In the rows, zero is written as 128.
Each row is followed by its class; each block has classes of its own.
118 125 141 120 117 154 113 140 158 120 112 147 125 131 160 129 108 110
 137 185 136 152 129 131 160 146 123 147 123 147 159 145 122 112 112 129
 84 141 -> Bubid
102 80 45 122 111 166 131 108 158 123 148 176 116 152 159 153 78 122 126
 97 121 151 226 148 171 145 126 143 132 180 160 116 151 158 75 119 126
 92 -> Buva
114 147 136 88 124 104 88 108 130 132 86 93 128 131 111 152 147 146 166
 76 124 126 142 129 103 140 147 130 114 113 141 124 151 137 127 155 155
 125 -> Buva
146 134 147 121 138 117 138 134 132 138 111 144 122 79 162 92 162 110 96
 213 154 118 110 111 148 181 46 116 119 67 163 120 149 94 110 63 145 163 -> Bubid
142 135 129 135 80 142 103 147 158 145 141 144 129 121 138 144 138 71 97
 187 146 119 142 168 162 164 77 86 134 141 170 84 98 114 139 108 103 195 -> Bubid
118 154 138 79 170 97 136 149 116 108 72 117 146 110 130 107 146 157 138
 130 114 125 115 81 92 123 110 158 134 93 123 147 156 121 119 143 166
 100 -> Bubid
141 139 148 177 123 124 144 152 175 111 91 145 166 155 169 141 106 112
 80 143 110 117 116 126 120 142 116 173 126 200 135 155 114 150 105 167
 104 155 -> Bubid
143 177 189 143 55 106 112 126 135 122 130 85 171 186 68 168 138 92 128
 68 111 102 95 170 79 114 176 101 143 142 102 97 65 134 179 207 90 195 -> Fop
92 180 133 61 131 120 113 126 131 94 103 127 155 133 107 118 135 153 167
 91 114 134 105 92 84 104 154 148 135 115 109 103 139 109 139 208 118 94 -> Bubid
138 187 216 179 141 96 149 144 148 115 86 122 186 127 129 116 151 105 99
 115 105 98 39 100 99 107 121 145 121 112 91 143 125 116 138 145 129 159 -> gop
111 125 96 123 96 132 77 121 183 129 130 152 120 140 127 158 124 98 142
 105 127 132 174 152 158 156 126 96 109 168 152 82 136 153 101 140 155
 145 -> Buva
132 126 125 129 134 152 141 132 151 117 128 146 143 114 147 124 123 124
 124 133 121 128 158 141 151 143 90 128 121 129 143 121 146 148 90 118
 132 125 -> Buva
136 86 91 141 105 120 126 112 146 130 114 100 107 172 165 160 113 114
 108 117 118 134 180 150 133 177 123 130 152 143 153 109 127 159 112 118
 150 147 -> Fop
132 102 122 157 162 123 133 151 168 122 103 147 108 114 203 117 128 106
 111 181 134 126 139 128 155 187 76 130 111 101 170 166 171 142 74 78
 135 133 -> folu
139 78 92 144 110 153 124 101 144 130 135 125 98 133 175 128 108 109 118
 175 130 145 170 148 187 188 119 136 144 103 179 156 140 120 104 82 121
 137 -> Fop
110 161 123 134 101 96 127 105 126 133 119 140 148 109 91 108 156 109
 112 118 121 115 101 122 116 114 121 136 131 103 98 88 125 87 134 126
 158 158 -> gop
145 98 146 160 149 109 148 121 122 139 77 105 116 118 163 121 155 136 87
 148 146 116 121 126 122 195 91 162 144 96 135 170 136 129 101 105 170
 159 -> Nud
138 126 141 67 152 108 86 84 84 146 91 59 101 100 125 138 170 173 157
 108 148 125 157 121 123 152 114 111 107 65 171 149 164 132 138 95 169
 143 -> Buva
134 161 176 92 136 135 150 137 118 114 113 114 155 104 126 102 130 143
 130 150 119 123 99 113 99 106 102 143 138 99 125 131 136 105 135 151
 101 132 -> Bubid
125 123 115 127 139 96 110 118 161 121 93 149 147 105 171 115 159 136
 135 122 126 137 130 86 132 161 118 126 109 111 147 117 157 125 104 112
 148 136 -> Kogad
133 126 148 122 154 118 128 127 128 109 77 99 129 158 176 147 97 158 118
 84 104 146 134 97 114 127 138 181 137 167 125 180 144 151 102 135 120
 126 -> gop
136 149 137 146 87 135 147 153 153 110 144 133 154 148 122 135 107 82
 118 125 94 123 125 143 128 130 113 123 149 129 124 98 109 130 127 155
 109 131 -> Fop
161 132 147 147 101 135 127 147 123 117 123 92 121 147 146 146 109 122
 105 136 124 131 130 128 133 147 93 121 125 152 154 141 109 155 124 116
 89 147 -> vazu
140 138 115 158 84 109 126 145 148 117 101 134 175 168 113 158 111 118
 113 56 88 122 147 138 97 116 155 161 153 228 109 112 88 144 134 198 100
 154 -> Kogad
120 110 107 132 112 129 111 113 130 131 127 112 109 156 124 147 105 128
 121 119 116 135 150 144 122 143 130 136 133 135 150 131 106 141 127 147
 133 129 -> vazu
127 125 128 103 70 144 89 120 125 143 151 85 104 168 122 189 107 111 128
 78 126 141 157 175 120 110 143 101 148 192 135 80 104 132 162 150 90
 177 -> gop
119 163 162 145 96 159 128 129 122 104 128 112 153 155 106 124 82 91 144
 126 101 152 71 154 150 87 157 184 132 115 132 187 108 86 140 155 18 135 -> gop
112 177 166 146 106 141 151 119 137 109 125 135 166 141 107 107 106 94
 117 107 102 119 72 131 129 85 127 159 132 104 94 131 106 89 130 153 71
 141 -> gop
160 119 131 167 126 91 117 123 130 144 80 119 124 86 138 108 179 119 123
 176 146 114 94 114 150 185 97 125 113 82 155 135 137 99 132 65 132 183 -> Kogad
115 169 172 115 150 75 112 125 109 136 88 117 131 86 108 91 195 132 140
 148 143 94 75 95 93 138 116 116 103 37 117 129 163 74 133 104 182 138 -> folu
140 192 166 128 101 127 134 144 131 115 126 127 173 105 95 120 147 113
 136 112 117 106 100 138 130 119 108 133 115 111 116 123 128 117 123 159
 114 130 -> Buva
101 131 140 104 119 144 80 109 137 136 122 123 107 131 125 128 146 125
 155 117 145 140 107 120 136 153 144 111 118 82 155 123 143 107 128 137
 104 136 -> Nud
98 133 98 114 131 103 131 123 104 129 119 143 128 145 88 124 128 129 135
 90 112 117 156 133 94 105 132 141 142 113 113 110 129 119 122 139 139
 122 -> folu
144 151 172 126 95 142 117 131 136 119 144 114 133 175 103 137 76 114
 109 89 98 135 121 129 106 109 125 114 138 166 133 120 99 134 131 165 72
 138 -> vazu
99 167 154 70 126 123 98 113 119 116 109 121 133 133 97 117 130 135 162
 118 127 133 89 96 101 106 150 128 118 87 136 114 135 89 155 164 96 120 -> Bubid
95 165 139 134 137 124 149 150 147 91 114 156 165 147 116 102 106 112
 140 101 89 125 113 101 105 83 132 157 134 132 99 122 146 125 98 176 109
 86 -> folu
134 168 148 124 124 96 129 151 107 124 101 100 158 150 103 137 150 134
 111 78 105 104 135 114 66 108 120 121 144 159 124 108 132 144 142 167
 118 139 -> folu
158 98 100 157 160 85 151 124 132 120 48 128 139 107 190 112 158 165 101
 122 130 119 150 90 115 197 95 172 134 134 134 162 149 141 92 85 176 151 -> Kogad
126 149 154 125 127 123 135 111 95 127 95 90 140 138 108 133 123 137 124
 95 103 128 100 120 106 110 141 175 142 126 124 165 119 109 156 159 89
 140 -> gop
131 102 126 160 118 171 144 134 179 127 158 164 121 146 195 129 103 95
 92 131 137 132 160 151 154 167 72 106 159 141 141 89 130 150 83 113 122
 145 -> Nud
118 114 73 113 118 158 116 129 180 108 164 182 136 116 183 114 102 113
 153 121 114 163 164 136 163 141 102 114 131 117 165 90 158 123 93 115
 86 109 -> Kogad
118 191 181 124 117 157 128 126 133 116 142 152 180 94 73 88 148 100 153
 138 116 110 75 135 154 103 122 119 111 51 124 127 134 81 127 135 86 122 -> Buva
111 93 71 77 97 132 55 80 119 143 115 84 80 155 103 186 128 148 166 69
 142 146 205 169 142 163 167 112 126 157 165 111 138 142 140 142 140 146 -> Buva
125 186 172 118 109 86 84 110 120 126 81 99 154 133 60 147 154 128 150
 67 114 103 101 119 93 118 162 133 110 124 115 128 112 113 158 183 150
 148 -> Buva
112 143 113 143 99 153 161 146 160 99 118 176 166 135 116 108 84 88 104
 151 99 120 130 124 137 109 110 158 153 148 116 112 104 109 114 159 84
 124 -> Bubid
98 150 139 117 97 168 86 118 168 105 138 157 154 138 124 113 94 94 188
 120 106 161 93 126 168 98 176 133 110 99 157 141 128 79 131 153 14 113 -> Kogad
114 121 100 94 126 137 140 117 103 104 92 122 152 149 112 144 88 162 153
 58 93 143 193 128 117 112 156 200 148 160 119 170 135 151 95 167 125 87 -> Buva
122 126 121 127 148 93 106 125 118 130 99 110 109 138 151 145 139 141
 129 119 128 125 150 116 107 136 125 134 124 128 147 132 150 135 123 120
 148 129 -> folu
85 117 67 97 159 133 148 127 109 106 113 164 116 103 132 90 116 129 153
 125 113 144 170 102 142 126 104 156 149 66 130 143 180 88 92 90 133 64 -> folu
137 164 170 133 58 137 112 141 148 127 169 123 153 159 87 150 120 74 133
 99 108 114 104 161 122 116 149 87 142 132 118 79 97 111 159 171 91 157 -> Fop
124 65 74 141 157 121 142 123 133 135 82 109 94 139 202 153 119 132 89
 122 124 142 183 130 143 184 82 163 138 151 159 157 158 161 95 77 171
 142 -> gop
81 99 80 105 138 178 135 100 128 107 147 159 103 105 175 102 92 108 165
 155 124 174 149 131 197 124 104 165 144 51 142 134 167 78 95 62 108 84 -> gop
145 139 161 151 91 138 111 119 136 134 118 113 140 141 101 163 110 110
 138 106 121 121 128 171 149 134 152 145 118 151 145 163 110 132 133 152
 65 163 -> Buva
114 127 123 85 73 165 71 116 137 134 166 116 126 163 84 178 89 100 170
 89 112 164 176 174 156 100 166 102 123 174 175 110 123 142 139 174 54
 131 -> Buva
110 135 139 165 95 146 155 123 161 118 144 191 152 109 107 90 129 78 97
 156 127 119 100 129 156 146 94 129 141 88 104 92 110 93 94 132 113 150 -> Nud
136 184 175 140 99 94 119 128 93 138 101 92 148 128 52 115 153 127 122
 126 120 99 67 128 88 111 140 137 117 82 114 147 82 90 164 147 112 157 -> vazu
128 205 202 111 97 104 82 120 113 135 95 79 142 131 67 130 173 123 150
 126 145 104 43 112 99 106 161 113 107 115 120 115 103 79 192 176 88 175 -> Bubid
93 130 86 71 99 150 123 120 110 105 158 122 138 164 94 146 82 137 170 67
 81 148 168 139 107 80 186 152 161 115 124 110 125 117 140 188 101 70 -> Fop
127 127 134 119 154 88 123 137 115 128 79 93 109 147 142 136 145 151 132
 107 133 126 137 107 90 146 127 138 122 142 133 152 156 149 112 133 148
 130 -> folu
128 158 136 146 134 98 136 119 160 109 114 144 145 105 133 92 154 104
 124 149 117 114 91 93 145 158 110 118 121 47 124 124 152 102 111 110
 160 120 -> Fop
112 169 155 96 91 148 105 124 117 123 154 103 141 148 98 151 114 115 154
 73 107 138 102 144 106 82 151 119 138 137 124 93 118 112 170 178 61 139 -> gop
106 121 99 109 109 139 111 115 124 114 132 126 113 149 104 131 95 126
 134 104 104 141 144 129 126 130 128 137 136 110 135 113 117 119 124 142
 115 109 -> vazu
135 149 140 154 92 119 114 110 132 129 121 99 138 169 112 168 108 118
 103 65 106 117 126 156 100 102 144 140 148 193 111 109 92 135 160 173
 99 181 -> gop
98 89 71 117 75 167 85 109 146 129 163 132 83 176 152 182 74 87 148 111
 134 172 178 179 170 133 144 122 138 172 163 99 111 131 135 124 77 149 -> gop
123 133 117 121 158 91 103 110 160 129 77 140 134 90 182 102 177 138 149
 148 139 140 115 81 147 176 112 121 104 60 163 133 169 107 106 83 137
 130 -> Kogad
142 135 130 130 114 163 134 135 162 97 141 142 149 123 168 114 94 116
 143 118 113 152 119 125 158 124 116 129 123 126 153 139 143 115 114 128
 23 125 -> Kogad
141 138 167 146 149 107 131 134 150 116 74 93 145 144 176 146 129 135
 110 91 109 119 110 108 110 143 119 152 133 148 119 160 146 160 114 136
 139 153 -> gop
121 121 126 136 180 102 165 135 87 122 59 108 124 107 140 92 135 147 126
 141 113 117 127 105 107 136 103 196 137 67 131 206 171 100 103 90 144
 98 -> folu
96 139 131 103 150 106 119 129 135 119 118 147 124 112 131 103 144 129
 159 127 124 129 122 104 104 123 122 119 116 78 127 109 174 111 107 121
 153 105 -> folu

A new block, with new classes.
168 109 122 114 131 164 115 99 100 165 133 95 119 134 125 126 122 107
 152 134 121 157 124 114 180 128 98 151 199 139 134 110 131 156 102 154
 95 136 -> Tepob
148 81 93 147 73 141 116 132 143 133 139 112 97 148 151 136 166 124 73
 123 92 135 158 138 103 133 14 138 126 94 175 144 144 131 178 113 108 94 -> zazaz
124 129 125 151 115 100 106 145 93 90 133 115 123 99 110 109 160 79 105
 101 139 138 111 109 127 113 177 131 133 151 143 148 105 107 162 87 170
 152 -> kug
168 82 95 148 112 98 123 109 128 178 160 96 93 106 105 99 172 111 94 161
 100 128 107 120 176 122 73 146 148 118 169 151 140 114 194 151 117 124 -> Tepob
165 110 135 143 187 150 174 95 129 103 138 139 110 140 152 156 119 84
 155 191 116 106 130 143 100 199 172 105 87 165 127 134 93 152 127 130
 91 158 -> Tef
114 117 114 131 153 118 214 136 163 105 122 107 100 159 89 169 129 124
 96 187 128 132 130 123 146 193 107 115 104 115 180 104 149 125 144 124
 153 128 -> daz
113 124 126 108 130 158 114 120 139 144 146 127 133 130 140 126 101 131
 127 120 118 142 130 129 110 125 125 142 133 116 112 148 133 140 132 142
 116 132 -> Tepob
120 122 157 135 106 139 52 93 109 80 152 171 149 171 78 87 111 99 124 86
 134 139 104 107 134 151 141 119 133 151 105 82 135 124 162 124 122 132 -> sib
137 73 128 149 155 133 136 131 104 149 151 113 120 127 158 118 174 135
 92 127 125 102 93 159 66 100 116 88 76 129 149 185 100 118 187 120 140
 126 -> ril
121 124 145 108 113 160 110 112 143 161 131 130 128 119 139 132 129 136
 122 107 118 143 122 131 121 127 124 139 127 123 123 148 136 137 130 138
 113 114 -> roba
183 110 97 132 107 133 110 107 111 149 139 144 103 99 183 108 131 84 155
 172 131 123 152 129 116 143 132 167 102 130 113 121 78 129 176 111 122
 155 -> Tef
114 135 140 115 108 131 124 129 137 137 140 124 149 117 125 118 120 140
 126 121 119 135 118 134 115 121 109 127 132 106 127 149 138 137 125 155
 104 127 -> Vudot
122 131 129 119 125 134 113 125 135 141 138 129 149 123 120 117 120 139
 121 117 123 119 108 125 135 122 114 144 139 108 122 159 129 124 145 142
 123 120 -> gifat
127 121 147 123 113 153 135 120 121 118 128 136 143 122 137 143 121 126
 130 106 119 123 125 141 114 118 129 143 129 129 122 163 141 129 147 138
 121 127 -> gogap
144 116 111 136 139 117 102 132 130 129 154 123 121 139 122 125 128 114
 121 130 125 120 128 135 131 125 123 129 114 118 147 117 129 129 131 129
 123 126 -> Tepob
124 122 127 118 130 141 120 117 137 131 136 126 130 124 143 121 97 125
 140 107 115 128 116 126 119 122 119 124 135 131 126 131 133 137 142 141
 130 131 -> Zenel
140 122 115 143 142 113 112 135 123 138 147 117 138 129 121 118 110 123
 112 130 116 127 119 126 132 120 112 135 115 121 142 132 132 122 139 141
 128 134 -> Tepob
137 110 135 134 126 91 78 116 192 183 147 104 116 97 152 120 160 153 134
 128 132 134 122 153 68 109 94 83 98 108 160 106 115 121 189 102 133 123 -> sib
96 125 110 130 100 95 57 142 94 87 146 140 134 167 89 87 120 114 170 77
 124 149 89 118 144 183 181 95 110 109 109 125 105 114 190 144 116 158 -> zazaz
116 149 126 120 124 140 111 133 122 128 138 130 154 110 133 120 102 128
 125 103 128 131 122 130 113 123 125 142 136 114 110 135 120 125 122 119
 117 134 -> kug
138 113 129 142 120 119 132 146 128 122 135 126 129 145 129 117 140 112
 115 128 122 113 130 139 134 137 94 133 125 130 161 109 128 122 140 117
 139 133 -> Tef
169 128 143 180 156 145 145 115 166 168 122 109 116 79 156 152 134 126
 89 162 154 135 153 112 123 94 99 152 166 132 184 142 122 136 155 160
 169 130 -> roba
108 93 142 99 148 202 132 81 115 86 118 131 122 179 189 113 76 112 146
 150 129 129 151 134 105 133 82 136 145 147 137 51 134 153 95 103 140
 156 -> Zenel
111 131 101 159 122 124 76 132 119 120 144 136 113 139 164 144 144 124
 135 127 179 112 109 191 112 142 151 160 128 24 98 60 110 144 53 122 119
 128 -> daz
142 130 125 127 73 143 76 152 97 142 125 140 101 126 150 123 149 98 164
 76 122 161 133 103 156 126 181 112 191 159 112 71 145 130 65 85 143 139 -> sib
104 123 170 164 180 138 142 109 113 110 105 93 125 113 153 175 144 137
 120 154 114 117 116 123 90 104 170 136 119 129 137 184 102 125 128 116
 167 141 -> ril
136 123 129 122 128 130 120 147 119 128 138 130 129 144 120 134 142 108
 117 101 129 112 129 132 132 138 110 128 112 132 146 132 124 129 146 118
 134 119 -> Tef
125 138 124 116 112 146 107 128 138 138 141 136 131 127 127 127 121 144
 134 103 114 127 123 120 136 123 119 129 143 114 133 150 145 132 133 135
 112 134 -> zazaz
135 108 127 150 136 125 121 120 122 121 140 137 129 124 121 133 131 112
 115 121 133 113 133 135 134 131 131 125 111 125 154 132 138 118 165 143
 134 138 -> gogap
172 198 117 87 88 101 146 209 157 187 116 116 156 119 81 149 165 156 159
 107 143 109 104 129 148 125 61 176 169 97 152 129 167 97 111 125 130 71 -> gifat
116 121 145 117 107 149 125 127 130 135 137 144 139 128 133 120 118 140
 129 103 121 117 125 136 120 128 115 142 131 113 120 150 128 130 148 132
 119 130 -> Tef
139 134 121 130 129 129 118 148 131 137 123 129 130 122 133 139 136 114
 125 123 122 124 140 128 133 131 119 129 111 143 156 129 135 115 139 136
 127 127 -> roba
127 129 119 123 123 144 111 136 130 143 135 129 147 117 126 123 122 130
 116 110 131 119 122 131 129 116 110 149 144 108 126 153 133 124 134 133
 117 122 -> gifat
154 131 101 142 90 102 100 131 165 129 152 119 129 96 176 123 135 137
 127 173 93 129 142 161 152 103 108 145 154 98 113 113 115 131 114 108
 97 128 -> sib
129 161 147 138 102 147 64 135 128 152 144 149 117 94 136 134 163 141
 156 67 125 96 105 106 128 80 140 141 170 145 102 178 140 102 200 137
 137 105 -> zazaz
153 79 117 121 68 140 110 98 102 122 152 114 99 108 151 70 154 114 143
 102 101 177 89 103 157 158 87 115 194 146 96 163 121 142 202 147 135
 106 -> Zenel
145 128 104 103 78 143 136 160 127 56 163 176 168 87 145 99 124 155 145
 102 134 104 124 158 136 112 98 145 151 92 143 227 164 133 142 187 121
 133 -> gogap
123 131 132 125 129 155 114 127 133 144 129 133 140 112 137 142 112 128
 119 109 119 137 134 127 115 131 125 137 116 120 126 152 126 130 136 144
 115 123 -> roba
145 126 122 120 124 115 117 135 138 140 147 132 126 131 128 119 145 115
 140 129 114 111 126 123 131 124 100 115 126 123 144 137 127 125 147 128
 127 127 -> Pedur
119 124 146 109 126 171 122 119 129 154 133 135 130 121 141 135 125 136
 126 115 119 135 124 127 125 130 137 130 127 131 117 139 130 129 132 129
 112 125 -> roba
134 120 138 116 83 157 73 72 138 150 143 149 87 139 159 93 124 137 200
 149 79 124 131 83 160 132 124 147 163 130 118 48 131 118 129 88 134 134 -> zazaz
118 138 145 102 119 140 112 124 156 141 149 136 142 131 136 114 128 134
 134 119 114 121 108 132 116 128 113 129 128 119 114 155 143 131 133 118
 129 122 -> Pedur
122 98 146 109 101 127 177 99 95 92 124 123 108 123 138 116 167 133 94
 181 123 145 118 123 143 156 128 121 101 147 109 178 133 117 182 107 112
 132 -> Vudot
136 140 108 141 129 116 120 145 117 134 137 134 137 113 132 122 120 119
 124 120 122 112 140 124 117 118 113 125 121 120 146 108 119 109 128 118
 122 140 -> kug
116 149 122 105 124 148 98 130 115 129 139 135 156 113 134 122 116 124
 121 95 120 125 135 122 119 115 103 137 133 128 115 140 130 121 130 124
 109 130 -> kug
123 148 130 118 133 147 100 121 123 131 137 134 156 113 140 124 109 132
 116 103 134 121 131 136 115 114 108 137 130 127 114 135 131 123 132 126
 100 134 -> kug
183 122 149 136 146 174 143 148 127 117 126 109 122 173 210 162 122 97
 129 172 115 142 150 108 84 136 132 105 106 174 175 112 101 148 167 76
 170 163 -> Pedur
161 131 124 196 126 150 154 141 160 169 121 127 118 108 158 153 112 105
 66 155 123 101 152 142 119 83 128 180 156 156 121 137 133 110 151 103
 127 114 -> gifat
148 124 139 93 91 89 115 83 102 193 92 113 123 144 53 128 144 136 137
 123 128 103 116 118 191 83 77 191 129 112 142 107 134 104 137 124 85
 102 -> gifat
64 124 168 149 117 150 115 121 155 55 130 109 117 135 140 125 138 129
 120 116 99 162 116 112 125 171 142 122 183 131 110 106 153 122 134 82
 178 117 -> Zenel
123 127 123 107 133 139 115 115 126 154 139 125 136 129 129 128 102 138
 124 124 117 134 133 126 135 116 115 143 125 117 111 139 134 130 132 142
 103 130 -> Tepob
138 123 116 147 127 103 128 152 129 136 142 119 120 124 111 128 122 114
 129 129 125 114 123 122 124 135 121 114 104 112 167 116 126 120 151 138
 136 124 -> Vudot
131 114 113 137 129 120 110 140 120 136 137 130 134 135 121 111 127 139
 119 114 127 125 134 126 139 117 109 122 119 124 143 139 130 117 145 136
 145 121 -> ril
169 128 113 94 96 138 129 123 79 108 123 169 143 121 123 107 104 125 155
 91 181 144 165 113 175 116 98 146 151 136 103 111 128 136 117 144 140
 109 -> gogap
142 127 116 143 122 126 113 147 138 139 139 133 126 120 127 127 140 110
 128 124 114 127 138 126 129 133 120 123 122 129 155 112 125 117 136 136
 125 124 -> roba
129 130 122 156 130 79 142 139 98 121 96 120 114 172 136 139 129 103 95
 152 157 129 140 134 100 142 150 134 72 120 183 88 113 116 130 121 148
 178 -> kug
112 120 148 121 114 154 124 124 134 136 136 138 133 138 139 124 112 133
 120 101 127 125 128 132 123 126 120 142 137 121 118 144 123 139 149 133
 131 127 -> Tef
141 115 118 132 134 129 113 137 139 135 137 124 126 118 127 121 136 108
 126 124 121 125 132 135 128 134 116 119 109 141 163 122 131 121 138 128
 126 128 -> roba
118 133 131 103 116 150 118 121 139 137 131 140 145 127 143 127 110 137
 120 122 123 130 129 133 114 117 90 135 143 125 117 142 144 131 137 143
 114 131 -> sib
137 94 95 78 133 151 126 95 149 169 161 144 81 88 132 97 125 102 168 112
 115 90 126 120 157 90 129 109 149 167 149 150 146 133 166 150 123 140 -> Zenel
119 103 144 145 145 147 122 100 94 138 129 125 135 147 157 78 145 69 105
 104 152 117 104 144 80 74 66 127 173 189 116 95 116 130 156 164 145 142 -> Zenel
94 119 154 126 92 120 76 120 122 161 102 122 105 149 152 138 147 128 140
 86 120 133 100 144 64 143 122 151 74 103 118 132 122 116 157 122 144 94 -> roba
124 128 114 105 124 135 121 126 133 137 132 132 152 123 116 114 115 136
 114 115 136 133 130 126 138 133 89 144 139 105 122 156 135 132 126 144
 115 116 -> gifat
121 125 135 107 121 151 113 113 139 143 134 141 134 132 145 136 103 140
 111 114 121 125 131 128 125 107 103 127 131 132 119 142 141 136 144 137
 119 123 -> sib
170 162 124 117 131 127 79 105 149 120 126 130 136 92 163 131 134 137
 180 164 170 145 141 156 169 139 133 140 185 136 86 108 126 140 110 139
 81 141 -> sib
121 131 136 117 121 160 108 135 140 145 130 125 147 120 135 133 115 128
 120 106 117 136 123 142 122 128 116 142 124 129 128 144 140 127 129 129
 109 121 -> roba
128 135 140 104 120 148 118 125 142 147 140 137 142 128 131 123 110 141
 135 112 124 127 120 124 125 127 110 130 130 114 116 161 139 134 141 127
 121 126 -> Pedur
147 108 119 144 130 116 127 136 120 117 137 132 129 125 130 139 141 109
 126 122 123 107 132 144 125 127 128 118 100 130 170 137 138 120 152 138
 129 142 -> gogap
90 120 113 126 169 116 203 141 140 161 129 134 133 135 103 161 140 126
 94 134 160 121 153 169 98 145 113 96 121 93 115 129 118 125 135 186 93
 129 -> gogap
136 164 155 144 121 110 159 156 150 117 133 100 193 103 129 122 113 163
 95 143 142 131 80 173 101 110 79 165 144 79 129 173 145 142 82 154 119
 114 -> Vudot
134 126 118 140 119 105 125 153 133 135 146 116 129 122 107 125 134 108
 120 122 118 128 123 126 123 131 123 109 113 117 162 121 130 126 132 135
 123 128 -> Vudot
107 113 122 126 92 139 127 159 79 148 127 121 126 128 148 111 139 135
 141 114 100 133 106 110 110 99 152 146 139 98 123 154 102 110 136 117
 170 146 -> ril
141 100 147 209 142 95 92 89 108 136 97 125 134 81 167 97 110 154 83 118
 150 144 128 137 141 122 98 121 95 169 100 151 141 100 171 140 132 115 -> roba
112 121 137 113 123 154 118 116 125 140 134 136 145 134 131 116 118 161
 118 116 122 134 125 128 131 117 110 136 134 117 108 161 137 128 133 143
 124 119 -> ril
143 117 122 151 132 107 108 102 131 96 115 134 119 111 72 114 117 112
 129 102 184 169 171 117 170 153 139 114 167 122 149 38 149 135 60 99
 121 144 -> Zenel
157 120 130 105 106 139 125 181 124 150 138 92 113 189 104 134 169 80
 138 95 148 159 96 128 145 145 175 100 173 171 159 120 103 145 192 117
 140 131 -> gifat
112 127 135 130 109 140 132 126 128 147 142 133 142 111 121 110 101 133
 122 115 117 134 113 122 112 127 117 131 134 108 115 150 135 132 137 160
 111 127 -> Vudot
141 109 154 157 115 118 219 129 116 96 83 110 129 139 123 139 103 151
 118 165 132 132 114 145 114 127 65 144 169 125 145 123 140 127 93 129
 141 118 -> sib
84 101 156 157 104 103 141 134 99 88 109 136 133 185 121 92 109 133 94
 91 158 125 122 140 121 128 56 138 134 134 98 129 102 116 222 161 172 87 -> Tef
108 130 154 127 100 170 99 107 135 161 121 131 125 88 183 125 134 133
 125 118 121 147 123 156 117 105 170 156 144 153 55 164 124 120 144 108
 93 126 -> roba
132 128 124 166 130 115 115 155 139 72 136 113 138 116 158 97 104 108
 122 113 172 153 92 140 107 139 87 135 184 141 103 168 106 141 197 160
 211 94 -> sib
97 131 131 76 135 136 67 84 126 70 153 131 123 115 88 119 158 101 182
 103 137 156 129 105 137 152 187 108 147 102 129 136 100 160 96 114 117
 159 -> zazaz
122 141 124 115 112 142 103 124 139 148 142 143 136 125 129 125 119 146
 124 95 116 120 121 122 123 112 115 135 128 108 128 156 146 131 127 138
 112 128 -> zazaz
